[100 = 0]
[106 127  97 109 103  86  80 121  96 124 109  75 110  75 100 125  69 113
 115  69  95 118  57  81 101 105 111 120  79 106  97  93 109  79  83 108
  74 115  97 118  84  97  85  85 106  88 133  77 114 107 105 128  54  74
 134 116 112  81 111  94  93  96  70  99  82  78 107  97  99 109 113 123
  94 112  92  88 112  99  75 136  92  84 121  90  96 114  82 109 153]  4
[113 128 112 104 108  78  97 109 108 131 101  74 106  81  96 133  66 116
 106  75  98 115  51  86 106  97 111 122  80 116  94 110 127  71  98 118
  56 115  91 115  73 103  86  89 126  88 132  64 114 109 108 130  65  77
 120 112  93  82 104 113  82 106  85  95  76  67 109  90  96 107 125 150
 110 103 102  80 109  87  62 144  82  88 128  80 108 109  91 101 151]  2
[121 113 109 123 111  79 102 123 126 148  98  55 118  88 102 141  60 104
 128  74 112 115  63  84 113 100  97 117  76 120  91 109 139  70 123 106
  76  93  88 109  67 101  95  83 137  80 120  59 101 123 113 141  60  91
 128 118  87  68  98 120  90 115  91  95  87  49 121  92  89 101 117 170
 101 100 126  87 103  81  53 142  62  67 132  98 114  94 119  89 161]  10
[116 122  97 115 104  90  94 133 108 130 107  59 113  86 109 126  64 108
 120  80 104 123  75  85 109 102 107 117  81 112  93 102 126  79 106 112
  67 101  98 115  78  96  91  87 128  88 101  77 108 122 110 136  57  93
 121 121 100  75 100 106  90 106  93 100  78  80 116  92  98 104 125 144
  94 106 110  86 111  83  54 133  77  67 131  97 115 103 105  93 158]  4
[117 118 104 107 105  75  89 133 113 114  95 100  98  84  96 129  63 129
 114  73 116 117  60  88  94  95 112 118  79 117  94 112 137  62 106 122
  68 121 102 104  79 104  84  83 145  85 147  63 114 117 101 128  50  73
  96  99 102  87 111 112  97 113  81  92  60  60 121  94 101 101 107 170
 133 109 103  69 108  77  60 139  73  92 140  70 108 111  94 115 175]  0
[120 124  99 116 102  81  97 126 109 122  98  90 103  90 100 129  67 116
 119  66 109 107  66  81 100  98 104 120  78 114  88 106 145  48 110 128
  63 121 102 112  74 100  81  79 140  89 127  63 110 120 104 143  52  83
 107 107  98  88 105 116  92 111  82  96  68  72 117  87 103 102 116 194
 119 105 113  76 106  79  57 142  71  84 144  81 108 112  95  97 174]  2
[111 128  95 113 103  92  96 127  97 117 114  47 117  83 114 137  61  94
 118  72  84 119  73  84 107 106 109 115  74 117  89  96 117  82 100 102
  71  93  95 120  74  90  95  75 114  92 117  98  97 115 114 126  58 104
 140 121 107  78  99 102  84  95  91 102  87  85 104  87  96 107 131 138
  73 104 105  87 111 108  70 128  88  65 127 104 109 102 103  95 144]  2
[119 122 106 115 108  83  93 127 114 138 101  81 105  83 100 140  68 109
 120  73  99 119  62  88  95 103 109 120  73 114  89 106 127  65 103 116
  74 115  95 121  75 101  92  75 126  81 130  70 114 115 110 144  46  76
 118 112 101  75 110 111  91 112  75  96  82  54 122  93  95  99 129 164
 109 107 111  77 111  90  50 135  81  65 127  84 108 109 101  98 157]  7
[129 124 101 119 109  75  99 124 122 132  88  96 110  84  99 130  52 129
 124  71 115 113  57  87 110  97 101 113  81 122  90 112 140  56 108 133
  64 116  98 118  64 105  83  71 141  89 147  59 111 126 103 156  36  75
  94 116  97  86 108 113  92 114  71  94  73  51 120  86  96  99 118 193
 134 105 109  70 102  67  52 136  72  80 140  71 110 113 100  99 185]  9
